Here is a tiny trained network, its code and every weight. The questions are about switching its units off for an input and a target symbol, where a switched-off unit gives its printed mean instead of its output.

import numpy as np


def w(rows, s, z=0):
    codes = np.array(rows[::2]) - 128.0
    scale = np.full(codes.shape[1], s)
    scale[-1] = z or s
    return codes * scale


def f(y):
    return y / 2 * (1 + np.tanh(0.7978845608 * (y + 0.044715 * y**3)))


def softmax(a):
    e = np.exp(a - a.max(-1, keepdims=True))
    return e / e.sum(-1, keepdims=True)


def log_softmax(a):
    a = a - a.max(-1, keepdims=True)
    return a - np.log(np.exp(a).sum(-1, keepdims=True))


def net(x, mask):
    ids = ['ΘΩαγξτ'.index(c) for c in x.split()]
    T = len(ids)
    res = E[ids] + P[:T]
    u = 0
    for l in range(2):
        r = res
        for j in range(2):
            rows = slice(2 * j, 2 * j + 2)
            q, k, v = (r @ M[l][rows].T for M in (Q, K, V))
            z = softmax(np.where(np.tri(T) > 0, q @ k.T / 2**0.5, -1e9)) @ v
            o = O[l][rows]
            res = res + np.where(mask[u + j], z, o[:, -1]) @ o[:, :-1]
        u += 2
        y = f(res @ A[l][:, :-1].T + A[l][:, -1])
        res = res + np.where(mask[u : u + 4], y, B[l][:, -1]) @ B[l][:, :-1]
        u += 4
    return log_softmax(res[-1] @ U[:, :-1].T + U[:, -1])


Q, K, V, O, A, B = {}, {}, {}, {}, {}, {}
E = w([
[200,190,198,202,67,191,211,240,43,122,170,186],'Θ',
[142,74,113,200,163,192,189,167,173,127,172,65],'Ω',
[211,194,151,28,138,83,139,101,130,115,245,143],'α',
[72,74,142,190,41,100,146,142,137,53,197,128],'γ',
[145,17,132,57,115,168,130,180,124,64,169,159],'ξ',
[106,105,204,88,151,216,180,5,120,100,118,109],'τ',
],0.014)
P = w([
[137,136,123,152,175,143,73,177,2,98,251,45],'0',
[137,150,160,145,179,113,88,211,83,76,160,42],'1',
[129,111,151,155,159,125,100,163,84,113,168,87],'2',
[135,101,136,149,128,138,128,149,111,115,157,96],'3',
[121,70,131,137,118,137,148,163,131,87,115,108],'4',
[145,113,121,175,94,172,129,97,178,90,119,156],'5',
[146,102,138,166,52,175,134,102,203,109,113,136],'6',
[153,98,184,102,44,164,132,163,200,66,74,71],'7',
],0.0076)
Q[0] = w([
[140,124,226,58,85,146,243,113,152,9,200,3],'0.h1',
[199,159,65,98,119,94,133,159,101,134,221,181],'0.h1',
[59,166,133,104,156,80,50,130,97,249,35,119],'0.h2',
[177,95,73,100,184,105,123,142,72,163,174,161],'0.h2',
],0.0069)
K[0] = w([
[168,127,168,107,84,142,155,107,254,174,122,213],'0.h1',
[70,65,57,116,84,129,141,116,215,106,62,143],'0.h1',
[119,110,70,110,173,65,41,143,145,172,194,41],'0.h2',
[89,91,146,164,77,110,140,105,167,116,90,120],'0.h2',
],0.0087)
V[0] = w([
[61,41,66,146,37,97,75,138,124,78,92,173],'0.h1',
[139,245,112,83,111,2,89,161,125,180,163,176],'0.h1',
[58,107,126,145,103,83,83,46,222,79,174,89],'0.h2',
[121,123,113,163,51,90,49,165,140,131,186,94],'0.h2',
],0.0064)
O[0] = w([
[32,15,76,87,100,79,150,246,124,84,151,119,2],'0.h1',
[87,203,116,127,147,161,5,133,159,81,87,137,139],'0.h1',
[77,115,234,225,163,2,76,64,124,126,76,138,87],'0.h2',
[20,115,43,181,157,95,96,56,157,118,173,119,112],'0.h2',
],0.0066,0.007)
A[0] = w([
[125,109,81,135,215,208,165,145,203,156,110,165,254],'0.n1',
[139,234,197,253,113,62,137,211,126,91,180,125,203],'0.n2',
[39,145,161,213,72,36,54,176,101,108,129,230,207],'0.n3',
[113,175,105,166,21,153,170,139,80,93,220,144,177],'0.n4',
],0.0051,0.003)
B[0] = w([
[132,146,121,111,2,138,135,107,185,109,174,65,184],'0.n1',
[124,102,80,122,73,70,154,94,83,152,35,104,241],'0.n2',
[125,210,90,109,178,109,128,107,100,86,113,90,153],'0.n3',
[83,177,165,108,203,165,65,202,106,144,129,135,253],'0.n4',
],0.0093,0.0054)
Q[1] = w([
[63,200,34,124,126,58,107,183,81,171,74,208],'1.h1',
[152,102,173,152,84,184,197,72,70,218,169,116],'1.h1',
[126,1,106,221,232,64,142,202,57,250,109,102],'1.h2',
[91,65,71,172,124,67,68,97,109,74,23,158],'1.h2',
],0.0054)
K[1] = w([
[149,126,30,34,212,81,105,60,150,121,196,75],'1.h1',
[209,133,79,155,2,182,110,198,123,188,64,108],'1.h1',
[107,147,91,202,189,180,83,160,94,131,188,112],'1.h2',
[84,174,79,166,233,95,165,161,47,145,153,94],'1.h2',
],0.006)
V[1] = w([
[114,102,164,49,216,17,85,80,120,125,193,146],'1.h1',
[149,163,131,101,89,121,139,211,28,165,111,195],'1.h1',
[80,150,143,149,169,230,12,147,114,67,104,74],'1.h2',
[115,72,86,147,112,94,125,255,75,126,152,143],'1.h2',
],0.0053)
O[1] = w([
[139,137,153,74,147,139,122,104,183,58,135,141,89],'1.h1',
[126,141,254,249,50,70,106,112,143,131,67,115,174],'1.h1',
[83,130,140,159,114,181,193,127,121,196,204,151,174],'1.h2',
[173,121,143,122,97,195,86,110,89,164,115,131,1],'1.h2',
],0.0084,0.0099)
A[1] = w([
[158,202,100,154,67,119,59,136,160,115,82,100,8],'1.n1',
[178,162,69,1,192,90,61,124,144,151,136,189,63],'1.n2',
[192,180,121,68,221,115,50,46,79,100,86,149,128],'1.n3',
[131,160,176,156,143,124,93,38,93,134,40,154,3],'1.n4',
],0.0067,0.0025)
B[1] = w([
[140,157,96,177,167,164,253,133,95,60,164,161,180],'1.n1',
[154,99,129,218,181,52,51,148,105,172,153,87,203],'1.n2',
[172,185,81,104,6,118,87,166,102,117,121,158,254],'1.n3',
[137,62,135,190,158,100,92,253,172,194,155,87,167],'1.n4',
],0.0081,0.0079)
U = w([
[132,134,139,137,95,132,129,96,107,136,140,148,3],'Θ',
[149,107,72,143,150,124,142,127,143,173,127,70,165],'Ω',
[151,154,108,82,2,126,92,98,144,146,117,131,198],'α',
[62,120,164,172,143,69,123,139,139,109,129,100,192],'γ',
[136,102,158,113,141,144,113,187,180,103,194,126,130],'ξ',
[152,182,148,83,97,134,216,71,119,107,144,154,77],'τ',
],0.0068,0.0039)

Each question gives the input, a string of symbols that net reads in full, and the target symbol t.
The units are the heads (2 rows each of Q, K, V and O) and the neurons (one row each of A and B). Each row of codes is followed by its name. A weight is (code - 128) times the scale printed after its matrix; where a second scale follows, it is the last column's (O, A, B and U).
mask holds one flag per unit, layer by layer, with each layer's heads first. A switched-off unit (its flag False) gives its mean, the last column of its rows in O or B, instead of its output. The means were averaged over made-up inputs and are rounded, as every weight is.
A unit's drop is (log p(t) with every unit on - log p(t) with that unit switched off) / (log p(t) with every unit on - log p(t) with every unit switched off).
The circuit of an input: a set's keep is (log p(t) with only the set's units on - log p(t) with every unit switched off) / (log p(t) with every unit on - log p(t) with every unit switched off). Starting from all 12 units, units are removed one at a time, each time the one whose removal leaves the highest keep (on an exact tie, the one counted first), for as long as the keep stays at least 0.8.
circuit, biggest first: the units of the circuit, biggest drop first
unit that matters most: the unit with the biggest drop
k most important neurons: the k neurons with the biggest drops, biggest first
k most important neurons of layer l: the k neurons of layer l with the biggest drops, biggest first
which heads matter: for each layer, one digit per head in row order, 1 if its drop is at least 0.15 and else 0, layers parted by /
drop when u is switched off: that unit's drop, to one decimal
input α Θ γ α, target ξ: circuit, biggest first -> (0.h1 0.h2 0.n2)
input γ α Θ ξ ξ ξ γ τ, target γ: unit that matters most -> 1.h1
input ξ γ α α γ γ γ α, target γ: which heads matter -> 11 / 00
input α τ Θ α τ Ω τ ξ, target γ: circuit, biggest first -> (1.h1 1.n3 0.h1)
input γ α τ Θ α, target γ: 3 most important neurons -> (0.n4 1.n3 0.n2)
input α α τ α α τ, target α: circuit, biggest first -> (0.h2 1.n3 0.h1 1.h2)
input τ α γ Θ, target ξ: circuit, biggest first -> (0.n4 0.h2)
input α Θ ξ Ω, target α: circuit, biggest first -> (0.h2 0.n1)
input α α Θ, target τ: which heads matter -> 11 / 00
input α Θ α α α α γ, target ξ: circuit, biggest first -> (0.n4 0.h2)
input γ α α, target α: 2 most important neurons -> (1.n3 0.n2)
input α τ τ Θ, target γ: circuit, biggest first -> (1.h1 0.n4 0.h1)
input ξ γ α Ω γ, target α: 2 most important neurons of layer 0 -> (0.n3 0.n2)
input Ω Θ γ γ α, target ξ: circuit, biggest first -> (0.h1 0.n2)
input α α τ α α Θ Ω, target τ: unit that matters most -> 1.n1
input α ξ α ξ α τ Θ, target γ: which heads matter -> 11 / 11
input Θ α α α α Ω, target τ: which heads matter -> 11 / 10
input α γ Θ, target ξ: which heads matter -> 11 / 00
input τ α α α Θ γ τ, target γ: 2 most important neurons of layer 1 -> (1.n4 1.n3)
input Θ γ ξ α α γ, target ξ: 2 most important neurons of layer 1 -> (1.n3 1.n1)
input τ τ α α τ, target α: unit that matters most -> 0.h1
input α τ τ, target τ: 2 most important neurons of layer 1 -> (1.n2 1.n4)
input γ α α α, target α: drop when 0.n1 is switched off -> 0.0
